Below is a small trained network, with its code and all its weights. Each question gives an input and a target symbol and asks what happens when units are switched off, that is, made to give their printed mean instead of their output.

import numpy as np


def w(rows, s, z=0):
    codes = np.array(rows[::2]) - 128.0
    scale = np.full(codes.shape[1], s)
    scale[-1] = z or s
    return codes * scale


def softmax(a):
    e = np.exp(a - a.max(-1, keepdims=True))
    return e / e.sum(-1, keepdims=True)


def log_softmax(a):
    a = a - a.max(-1, keepdims=True)
    return a - np.log(np.exp(a).sum(-1, keepdims=True))


def net(x, mask):
    ids = ['ΔΘΞΠΣΦΨΩγεζηλτ'.index(c) for c in x.split()]
    T = len(ids)
    res = E[ids] + P[:T]
    u = 0
    for l in range(2):
        r = res
        for j in range(3):
            rows = slice(2 * j, 2 * j + 2)
            q, k, v = (r @ M[l][rows].T for M in (Q, K, V))
            z = softmax(np.where(np.tri(T) > 0, q @ k.T / 2**0.5, -1e9)) @ v
            o = O[l][rows]
            res = res + np.where(mask[u + j], z, o[:, -1]) @ o[:, :-1]
        u += 3
    return log_softmax(res[-1] @ U[:, :-1].T + U[:, -1])


Q, K, V, O = {}, {}, {}, {}
E = w([
[117,165,134,93],'Δ',
[69,186,68,140],'Θ',
[110,142,104,142],'Ξ',
[111,161,90,3],'Π',
[101,156,128,72],'Σ',
[147,132,108,85],'Φ',
[128,133,181,11],'Ψ',
[116,184,185,59],'Ω',
[118,185,123,51],'γ',
[76,106,201,161],'ε',
[68,59,47,159],'ζ',
[233,152,141,185],'η',
[37,27,120,159],'λ',
[194,191,29,179],'τ',
],0.015)
P = w([
[194,95,136,116],'0',
[12,217,138,101],'1',
[180,85,98,98],'2',
[2,204,147,124],'3',
[184,84,90,119],'4',
[7,202,149,151],'5',
[187,85,83,141],'6',
[8,205,140,180],'7',
[195,81,80,170],'8',
[19,205,154,206],'9',
[183,81,77,121],'10',
],0.0075)
Q[0] = w([
[134,108,121,200],'L0H1',
[149,114,158,173],'L0H1',
[188,54,166,119],'L0H2',
[152,8,130,137],'L0H2',
[189,93,157,144],'L0H3',
[72,137,150,150],'L0H3',
],0.013)
K[0] = w([
[92,148,145,188],'L0H1',
[125,171,131,160],'L0H1',
[149,144,5,138],'L0H2',
[213,170,8,27],'L0H2',
[168,78,174,106],'L0H3',
[161,187,67,117],'L0H3',
],0.013)
V[0] = w([
[255,46,128,120],'L0H1',
[162,99,21,142],'L0H1',
[72,83,224,145],'L0H2',
[216,197,123,87],'L0H2',
[189,189,33,88],'L0H3',
[101,178,132,198],'L0H3',
],0.0042)
O[0] = w([
[156,35,125,55,2],'L0H1',
[190,142,140,76,50],'L0H1',
[32,197,75,114,249],'L0H2',
[139,53,171,131,47],'L0H2',
[1,198,119,138,172],'L0H3',
[79,98,141,110,181],'L0H3',
],0.0056,0.0023)
Q[1] = w([
[59,154,222,108],'L1H1',
[95,68,150,76],'L1H1',
[136,53,141,94],'L1H2',
[60,145,169,129],'L1H2',
[162,158,111,129],'L1H3',
[250,83,152,62],'L1H3',
],0.015)
K[1] = w([
[67,62,224,204],'L1H1',
[127,124,170,109],'L1H1',
[140,132,98,49],'L1H2',
[136,131,97,244],'L1H2',
[112,127,157,96],'L1H3',
[138,139,142,5],'L1H3',
],0.02)
V[1] = w([
[144,124,25,90],'L1H1',
[157,210,113,43],'L1H1',
[56,61,142,45],'L1H2',
[73,93,95,200],'L1H2',
[109,78,197,145],'L1H3',
[120,68,2,203],'L1H3',
],0.0093)
O[1] = w([
[60,77,43,174,3],'L1H1',
[59,128,81,68,47],'L1H1',
[177,60,239,30,103],'L1H2',
[76,191,221,125,233],'L1H2',
[197,150,152,173,60],'L1H3',
[58,1,190,197,164],'L1H3',
],0.0081,0.0031)
U = w([
[157,81,103,111,173],'Δ',
[167,75,160,54,104],'Θ',
[181,115,105,159,144],'Ξ',
[111,50,127,122,135],'Π',
[88,86,103,47,63],'Σ',
[131,92,109,127,173],'Φ',
[118,115,124,94,118],'Ψ',
[103,148,116,76,91],'Ω',
[126,128,115,110,114],'γ',
[166,254,151,113,77],'ε',
[73,32,189,90,76],'ζ',
[198,189,33,229,158],'η',
[216,75,199,206,254],'λ',
[32,146,83,150,93],'τ',
],0.0075,0.0054)

Each question gives the input, a string of symbols that net reads in full, and the target symbol t.
The units are the heads (2 rows each of Q, K, V and O). Each row of codes is followed by its name. A weight is (code - 128) times the scale printed after its matrix; where a second scale follows, it is the last column's (O and U).
mask holds one flag per head, layer by layer. A switched-off head (its flag False) gives its mean, the last column of its rows in O, instead of its output. The means were averaged over made-up inputs and are rounded, as every weight is.
A unit's drop is (log p(t) with every unit on - log p(t) with that unit switched off) / (log p(t) with every unit on - log p(t) with every unit switched off).
The circuit of an input: a set's keep is (log p(t) with only the set's units on - log p(t) with every unit switched off) / (log p(t) with every unit on - log p(t) with every unit switched off). Starting from all 6 units, units are removed one at a time, each time the one whose removal leaves the highest keep (on an exact tie, the one counted first), for as long as the keep stays at least 0.8.
units of the circuit, in order: the units of the circuit, biggest drop first
unit that matters most: the unit with the biggest drop
which heads matter: for each layer, one digit per head in row order, 1 if its drop is at least 0.15 and else 0, layers parted by /
input Ω τ Δ Π, target τ: units of the circuit, in order => L1H2, L1H3
input Ω ε τ τ ζ Ψ, target τ: units of the circuit, in order => L1H2, L1H3
input Σ γ τ Π ε ε ε γ, target ε: units of the circuit, in order => L1H1, L1H3, L0H1
input τ ε ε τ ε ε Π λ ε Δ, target λ: units of the circuit, in order => L1H3, L1H1
input Δ ε Ψ Ξ, target ε: units of the circuit, in order => L1H3, L1H1
input η ε Π, target Σ: units of the circuit, in order => L1H1, L1H2, L1H3, L0H1
input Π Δ Θ Ψ ε ε τ Ω Ψ, target Θ: units of the circuit, in order => L1H2, L0H2, L1H3
input ε ε Ξ Σ, target ε: units of the circuit, in order => L1H3, L1H1
input Π τ Π Δ τ Ξ λ, target ζ: which heads matter => 010 / 001
input Ω Ψ Ω Ξ ε Σ, target ε: unit that matters most => L1H1
input ε τ ε ε, target τ: which heads matter => 011 / 011
input γ γ Ω Π τ ε Φ ε Φ ε λ, target ζ: units of the circuit, in order => L0H2, L1H3, L1H1
input Ξ ε ε τ ε ε ε Φ, target ε: units of the circuit, in order => L1H1, L1H2, L0H2
input ε λ ε τ Ω, target ε: units of the circuit, in order => L1H3, L0H3
input Θ ε ε ε ε Δ, target ε: which heads matter => 000 / 101
input ε τ ε ε Ψ, target Θ: units of the circuit, in order => L1H2, L0H1, L0H2
input Ψ ε γ ε ζ ε, target ζ: units of the circuit, in order => L1H3
input ε ε τ ε Θ, target τ: which heads matter => 010 / 100
input Ψ τ Θ ε τ ε Π, target Σ: units of the circuit, in order => L1H1, L1H2, L0H1
input Π Ω Π τ ε ε ε Ξ, target ε: which heads matter => 100 / 110
input ε η Δ ζ τ τ ε τ ε Σ, target τ: which heads matter => 001 / 011
input Ψ ε Ψ Ψ Ψ ε Ψ Ψ, target ε: which heads matter => 000 / 101
input Ω ε ε Ψ Ω Ω τ Ξ, target τ: which heads matter => 000 / 011
input ε Φ Π Ψ τ Ψ ε ζ Φ Σ, target ζ: which heads matter => 000 / 011
input Φ τ ε ε Φ Ω Ψ ζ, target ζ: which heads matter => 000 / 011
input Ω ε τ ε ζ, target Π: which heads matter => 100 / 111
input τ ε Θ τ Ψ Ψ, target τ: which heads matter => 010 / 011
